Below is a small trained network, with its code and all its weights. Each question gives an input and a target symbol and asks what happens when units are switched off, that is, made to give their printed mean instead of their output.

import numpy as np


def w(rows, s, z=0):
    codes = np.array(rows[::2]) - 128.0
    scale = np.full(codes.shape[1], s)
    scale[-1] = z or s
    return codes * scale


def f(y):
    return y / 2 * (1 + np.tanh(0.7978845608 * (y + 0.044715 * y**3)))


def softmax(a):
    e = np.exp(a - a.max(-1, keepdims=True))
    return e / e.sum(-1, keepdims=True)


def log_softmax(a):
    a = a - a.max(-1, keepdims=True)
    return a - np.log(np.exp(a).sum(-1, keepdims=True))


def net(x, mask):
    ids = ['αβγδζηθλμξπστψω'.index(c) for c in x.split()]
    T = len(ids)
    res = E[ids] + P[:T]
    r = res
    for j in range(3):
        rows = slice(2 * j, 2 * j + 2)
        q, k, v = (r @ M[0][rows].T for M in (Q, K, V))
        z = softmax(np.where(np.tri(T) > 0, q @ k.T / 2**0.5, -1e9)) @ v
        o = O[0][rows]
        res = res + np.where(mask[j], z, o[:, -1]) @ o[:, :-1]
    y = f(res @ A[0][:, :-1].T + A[0][:, -1])
    res = res + np.where(mask[3:11], y, B[0][:, -1]) @ B[0][:, :-1]
    return log_softmax(res[-1] @ U[:, :-1].T + U[:, -1])


Q, K, V, O, A, B = {}, {}, {}, {}, {}, {}
E = w([
[110,133,84,116,103,138,165,143,197,110,190,136],'α',
[132,113,91,130,85,92,190,162,178,137,169,74],'β',
[144,77,149,115,121,149,91,107,40,171,154,188],'γ',
[36,54,122,92,9,76,152,74,143,90,105,190],'δ',
[126,74,111,178,80,126,134,127,109,143,153,70],'ζ',
[76,217,216,139,92,138,196,155,96,131,51,227],'η',
[120,120,127,96,144,120,58,140,89,75,209,219],'θ',
[247,121,171,131,148,167,40,95,151,163,187,14],'λ',
[158,71,122,108,106,125,155,118,80,210,140,149],'μ',
[90,125,124,166,97,188,111,114,159,97,162,127],'ξ',
[152,135,99,60,122,83,181,166,147,156,187,179],'π',
[198,187,224,156,46,122,82,29,183,189,53,187],'σ',
[154,71,241,178,72,83,138,167,155,62,93,170],'τ',
[176,22,124,223,198,141,196,103,168,41,96,135],'ψ',
[179,84,149,23,114,110,165,54,191,48,131,80],'ω',
],0.014)
P = w([
[103,137,111,96,146,117,70,130,151,135,119,125],'0',
[198,151,61,123,74,170,157,108,107,57,124,187],'1',
[124,101,176,107,140,113,126,90,184,165,199,158],'2',
[131,132,47,101,129,115,62,188,179,58,17,116],'3',
[196,160,212,149,103,152,211,53,28,134,246,180],'4',
[63,112,158,113,181,33,112,87,220,128,128,112],'5',
[199,137,58,121,69,175,111,197,51,80,72,134],'6',
[97,162,155,193,144,28,201,36,128,100,214,116],'7',
],0.012)
Q[0] = w([
[131,98,107,82,140,152,60,181,150,115,1,97],'h0',
[102,252,78,153,132,173,200,193,26,129,140,137],'h0',
[131,110,178,152,82,81,169,67,120,119,190,156],'h1',
[58,50,166,101,101,100,139,133,171,108,69,177],'h1',
[52,105,106,106,211,122,5,181,187,251,159,64],'h2',
[80,93,159,130,119,115,176,72,121,139,252,134],'h2',
],0.0099)
K[0] = w([
[221,147,87,142,51,174,152,148,84,92,134,150],'h0',
[93,144,220,165,165,99,214,71,119,176,253,154],'h0',
[53,107,174,139,196,58,129,105,151,129,103,109],'h1',
[121,104,90,132,95,113,118,154,150,53,35,153],'h1',
[160,139,31,95,92,171,61,199,123,122,35,122],'h2',
[62,116,139,108,172,75,84,132,154,147,90,99],'h2',
],0.011)
V[0] = w([
[97,204,111,2,143,92,173,194,155,176,187,189],'h0',
[130,81,155,124,148,148,140,91,87,170,60,198],'h0',
[157,212,126,153,91,83,189,141,124,222,71,63],'h1',
[207,93,91,67,164,107,106,78,47,217,157,133],'h1',
[176,212,197,101,180,87,62,116,162,55,144,176],'h2',
[82,175,125,187,146,235,72,113,138,110,158,167],'h2',
],0.0082)
O[0] = w([
[94,129,167,23,149,141,146,178,72,225,34,115,127],'h0',
[62,101,200,170,90,137,179,69,143,97,49,241,92],'h0',
[74,192,167,125,130,207,59,150,212,116,163,152,3],'h1',
[82,88,149,121,206,70,66,60,210,128,154,80,85],'h1',
[241,161,161,122,121,73,120,159,137,137,1,114,223],'h2',
[132,228,100,188,140,7,196,107,92,175,149,150,82],'h2',
],0.0095,0.0054)
A[0] = w([
[226,134,120,247,138,109,154,183,127,155,135,200,144],'n0',
[182,29,142,65,81,112,187,159,110,62,170,161,91],'n1',
[3,65,114,65,113,215,142,168,112,141,124,180,104],'n2',
[140,253,127,154,54,41,110,106,137,203,54,196,83],'n3',
[30,163,52,191,91,88,123,108,83,157,210,183,106],'n4',
[58,79,120,150,66,100,204,229,69,148,139,190,254],'n5',
[200,53,97,124,167,125,104,118,143,129,207,28,227],'n6',
[170,58,116,153,218,128,175,78,147,49,167,84,146],'n7',
],0.0072,0.0048)
B[0] = w([
[94,180,204,152,184,106,104,174,184,164,124,73,223],'n0',
[140,81,130,175,129,174,87,127,143,113,90,78,245],'n1',
[82,120,231,161,177,126,179,115,118,83,165,62,164],'n2',
[90,103,159,159,73,110,157,130,103,32,170,126,194],'n3',
[118,109,131,190,130,155,254,158,120,169,131,127,148],'n4',
[95,186,27,143,121,142,54,90,111,159,107,109,224],'n5',
[147,167,96,130,155,149,125,149,109,61,145,189,253],'n6',
[85,120,139,118,167,142,124,113,114,164,71,193,218],'n7',
],0.0098,0.013)
U = w([
[129,204,65,49,114,117,100,129,58,218,139,122,230],'α',
[103,116,163,103,132,171,104,206,78,70,246,68,81],'β',
[74,96,97,109,115,46,142,40,156,208,75,202,254],'γ',
[90,91,70,153,90,132,67,2,90,95,174,36,85],'δ',
[98,84,127,153,119,167,182,205,74,124,181,222,97],'ζ',
[55,231,165,95,107,163,132,141,82,130,62,197,101],'η',
[134,117,138,109,176,19,155,100,69,97,110,49,44],'θ',
[123,219,159,103,204,92,67,108,150,133,153,166,192],'λ',
[57,90,170,121,191,113,139,78,150,88,164,79,49],'μ',
[133,163,124,180,173,89,177,131,86,161,197,72,91],'ξ',
[86,169,192,67,203,142,164,161,112,161,74,76,86],'π',
[164,120,210,125,45,91,117,102,169,99,197,148,230],'σ',
[150,158,186,163,118,139,16,142,172,201,111,61,99],'τ',
[88,154,148,182,220,181,173,185,115,215,28,192,40],'ψ',
[213,73,143,67,106,162,200,152,106,61,83,155,181],'ω',
],0.0051,0.0046)

Each question gives the input, a string of symbols that net reads in full, and the target symbol t.
The units are the heads (2 rows each of Q, K, V and O) and the neurons (one row each of A and B). Each row of codes is followed by its name. A weight is (code - 128) times the scale printed after its matrix; where a second scale follows, it is the last column's (O, A, B and U).
mask holds one flag per unit, heads first, then neurons. A switched-off unit (its flag False) gives its mean, the last column of its rows in O or B, instead of its output. The means were averaged over made-up inputs and are rounded, as every weight is.
A unit's drop is (log p(t) with every unit on - log p(t) with that unit switched off) / (log p(t) with every unit on - log p(t) with every unit switched off).
The circuit of an input: a set's keep is (log p(t) with only the set's units on - log p(t) with every unit switched off) / (log p(t) with every unit on - log p(t) with every unit switched off). Starting from all 11 units, units are removed one at a time, each time the one whose removal leaves the highest keep (on an exact tie, the one counted first), for as long as the keep stays at least 0.8.
circuit, biggest first: the units of the circuit, biggest drop first
unit that matters most: the unit with the biggest drop
top k neurons: the k neurons with the biggest drops, biggest first
heads that matter: for each layer, one digit per head in row order, 1 if its drop is at least 0.15 and else 0, layers parted by /
input ω ξ α τ θ, target α: heads that matter -> 100
input α α λ α σ, target σ: circuit, biggest first -> (n3, h2)
input ξ ζ ξ λ γ, target ξ: heads that matter -> 001
input α α α ω γ ζ, target ω: heads that matter -> 001
input δ σ γ γ α ω ω λ, target λ: circuit, biggest first -> (h1, n6)
input λ μ α γ, target μ: unit that matters most -> h2
input α ω β θ, target ω: circuit, biggest first -> (h2, n5, n0)
input μ ω π ξ α, target π: circuit, biggest first -> (h0, n2)
input β γ ξ β ψ ψ, target ψ: top 2 neurons -> (n7, n3)
input β γ θ ζ θ β ψ θ, target β: circuit, biggest first -> (h2, h0, h1)
input γ α θ α δ δ, target δ: heads that matter -> 011
input η ω α θ α γ, target θ: circuit, biggest first -> (h2, n3, h1)
input γ λ δ ω ψ ξ ω ξ, target ξ: circuit, biggest first -> (h2, n4, h0)
input ψ λ β η ξ, target β: heads that matter -> 101
input μ σ β σ, target σ: heads that matter -> 000
input ξ τ γ α λ α α, target λ: heads that matter -> 110
input γ β ζ μ ψ λ ξ τ, target τ: unit that matters most -> h1
input α β λ γ α ξ β τ, target τ: heads that matter -> 010
input ψ ω λ, target λ: circuit, biggest first -> (n6, h1)
input μ λ τ δ α ξ, target δ: unit that matters most -> h1
input ω β λ μ ω μ ω μ, target μ: top 2 neurons -> (n2, n5)
input β α γ, target β: heads that matter -> 101
input λ λ μ γ τ ω α ξ, target ω: heads that matter -> 001
input ψ α γ β, target α: heads that matter -> 100
